Below is a small trained network, with its code and all its weights. Each question gives an input and a class and asks what happens when units are switched off, that is, made to give their printed mean instead of their output.

import numpy as np


def w(rows, s, z=0):
    codes = np.array(rows[::2]) - 128.0
    scale = np.full(codes.shape[1], s)
    scale[-1] = z or s
    return codes * scale


def norm(h):
    return h / np.sqrt((h * h).mean(-1, keepdims=True) + 1e-5)


def f(y):
    return y / 2 * (1 + np.tanh(0.7978845608 * (y + 0.044715 * y**3)))


def log_softmax(a):
    a = a - a.max(-1, keepdims=True)
    return a - np.log(np.exp(a).sum(-1, keepdims=True))


def net(x, mask):
    res = np.array(x, float).reshape(1, 4) / 4 @ E
    u = 0
    for l in range(3):
        y = f(norm(res) @ A[l][:, :-1].T + A[l][:, -1])
        res = res + np.where(mask[u : u + 9], y, B[l][:, -1]) @ B[l][:, :-1]
        u += 9
    return log_softmax(norm(res)[-1] @ U[:, :-1].T + U[:, -1])


A, B = {}, {}
E = w([
[235,129,179,142,171],'x0',
[57,75,141,212,174],'x1',
[167,25,28,121,148],'x2',
[121,3,158,78,54],'x3',
],0.0061)
A[0] = w([
[140,111,165,139,37,133],'0.n1',
[134,5,126,150,80,2],'0.n2',
[177,129,160,122,127,104],'0.n3',
[48,111,95,125,101,37],'0.n4',
[149,79,118,113,117,99],'0.n5',
[185,136,66,178,174,31],'0.n6',
[132,146,196,196,124,86],'0.n7',
[152,148,138,32,115,47],'0.n8',
[172,123,142,35,102,8],'0.n9',
],0.011,0.0046)
B[0] = w([
[157,112,88,157,160,200],'0.n1',
[118,2,193,184,147,255],'0.n2',
[91,142,38,191,101,157],'0.n3',
[63,119,105,63,134,181],'0.n4',
[147,109,151,133,73,177],'0.n5',
[165,88,151,54,193,167],'0.n6',
[129,170,142,220,139,179],'0.n7',
[185,151,49,83,47,171],'0.n8',
[199,135,80,95,56,182],'0.n9',
],0.0084,0.004)
A[1] = w([
[1,109,76,82,139,31],'1.n1',
[86,49,189,157,239,2],'1.n2',
[126,219,118,161,85,40],'1.n3',
[128,69,73,37,70,211],'1.n4',
[140,116,216,64,68,47],'1.n5',
[163,153,121,158,150,86],'1.n6',
[135,200,86,138,104,61],'1.n7',
[89,125,143,128,189,66],'1.n8',
[192,90,107,140,204,93],'1.n9',
],0.0082,0.004)
B[1] = w([
[2,155,41,135,95,169],'1.n1',
[156,136,146,78,96,179],'1.n2',
[140,81,227,90,144,155],'1.n3',
[138,172,190,243,124,254],'1.n4',
[203,125,55,126,118,123],'1.n5',
[98,103,131,143,157,131],'1.n6',
[96,94,171,94,117,145],'1.n7',
[175,143,131,121,89,134],'1.n8',
[99,134,106,52,197,157],'1.n9',
],0.0076,0.0057)
A[2] = w([
[161,129,70,103,242,21],'2.n1',
[62,46,136,140,117,159],'2.n2',
[94,180,84,134,73,129],'2.n3',
[112,167,192,13,82,90],'2.n4',
[115,2,152,161,126,2],'2.n5',
[225,162,101,185,107,127],'2.n6',
[221,152,41,138,41,85],'2.n7',
[108,5,133,141,121,23],'2.n8',
[188,105,170,113,158,107],'2.n9',
],0.011,0.005)
B[2] = w([
[130,61,130,29,236,165],'2.n1',
[134,160,54,128,117,253],'2.n2',
[104,81,93,96,113,183],'2.n3',
[200,132,69,113,120,153],'2.n4',
[239,117,56,199,140,234],'2.n5',
[51,73,163,111,112,234],'2.n6',
[87,19,233,86,71,240],'2.n7',
[255,180,74,234,157,226],'2.n8',
[36,118,58,126,111,177],'2.n9',
],0.0098,0.005)
U = w([
[11,175,33,111,75,67],'0',
[239,85,57,236,118,200],'1',
[229,253,135,38,79,3],'2',
[150,96,126,35,241,163],'3',
[109,215,238,217,159,86],'4',
[153,42,202,74,9,239],'5',
],0.017,0.0033)

Each question gives the input, the list of numbers given to net, and the class t.
The units are the neurons (one row each of A and B). Each row of codes is followed by its name. A weight is (code - 128) times the scale printed after its matrix; where a second scale follows, it is the last column's (A, B and U).
mask holds one flag per neuron, layer by layer. A switched-off neuron (its flag False) gives its mean, the last column of its row in B, instead of its output. The means were averaged over made-up inputs and are rounded, as every weight is.
A unit's drop is (log p(t) with every unit on - log p(t) with that unit switched off) / (log p(t) with every unit on - log p(t) with every unit switched off).
The circuit of an input: a set's keep is (log p(t) with only the set's units on - log p(t) with every unit switched off) / (log p(t) with every unit on - log p(t) with every unit switched off). Starting from the 12 units with the biggest drops (on a tie, the unit counted first), units are removed one at a time, each time the one whose removal leaves the highest keep (on an exact tie, the one counted first), for as long as the keep stays at least 0.8.
circuit, biggest first: the units of the circuit, biggest drop first
k most important neurons: the k neurons with the biggest drops, biggest first
top k neurons in layer l: the k neurons of layer l with the biggest drops, biggest first
drop when u is switched off: that unit's drop, to one decimal
input [4,-7,4,-4], class 5: circuit, biggest first	2.n7
input [-2,8,3,-4], class 3: circuit, biggest first	0.n6, 1.n4, 2.n1
input [4,-4,-5,-2], class 2: 4 most important neurons	1.n3, 1.n4, 0.n2, 2.n4
input [6,5,-7,7], class 1: 2 most important neurons	1.n4, 0.n1
input [-5,-3,7,-4], class 0: top 2 neurons in layer 0	0.n1, 0.n2
input [-7,-7,-2,-4], class 2: 2 most important neurons	2.n4, 1.n3
input [2,-4,-6,-4], class 2: top 2 neurons in layer 1	1.n4, 1.n3
input [5,3,-6,6], class 1: top 2 neurons in layer 0	0.n1, 0.n3
input [-6,-6,-5,-1], class 2: top 2 neurons in layer 2	2.n4, 2.n6
input [-5,-3,1,-6], class 0: top 3 neurons in layer 0	0.n9, 0.n1, 0.n7
input [5,3,-7,6], class 4: 2 most important neurons	0.n7, 0.n2
input [7,3,-2,-7], class 3: top 2 neurons in layer 2	2.n1, 2.n8
input [-8,-7,6,-7], class 0: top 2 neurons in layer 0	0.n9, 0.n1
input [-8,-1,2,2], class 0: circuit, biggest first	1.n1
input [-6,-3,-8,-1], class 2: drop when 2.n7 is switched off	0.1
input [0,4,-7,4], class 4: drop when 0.n7 is switched off	0.4
input [-2,-3,5,6], class 1: drop when 0.n2 is switched off	0.5
input [-8,-3,-7,-6], class 2: top 3 neurons in layer 0	0.n2, 0.n3, 0.n4
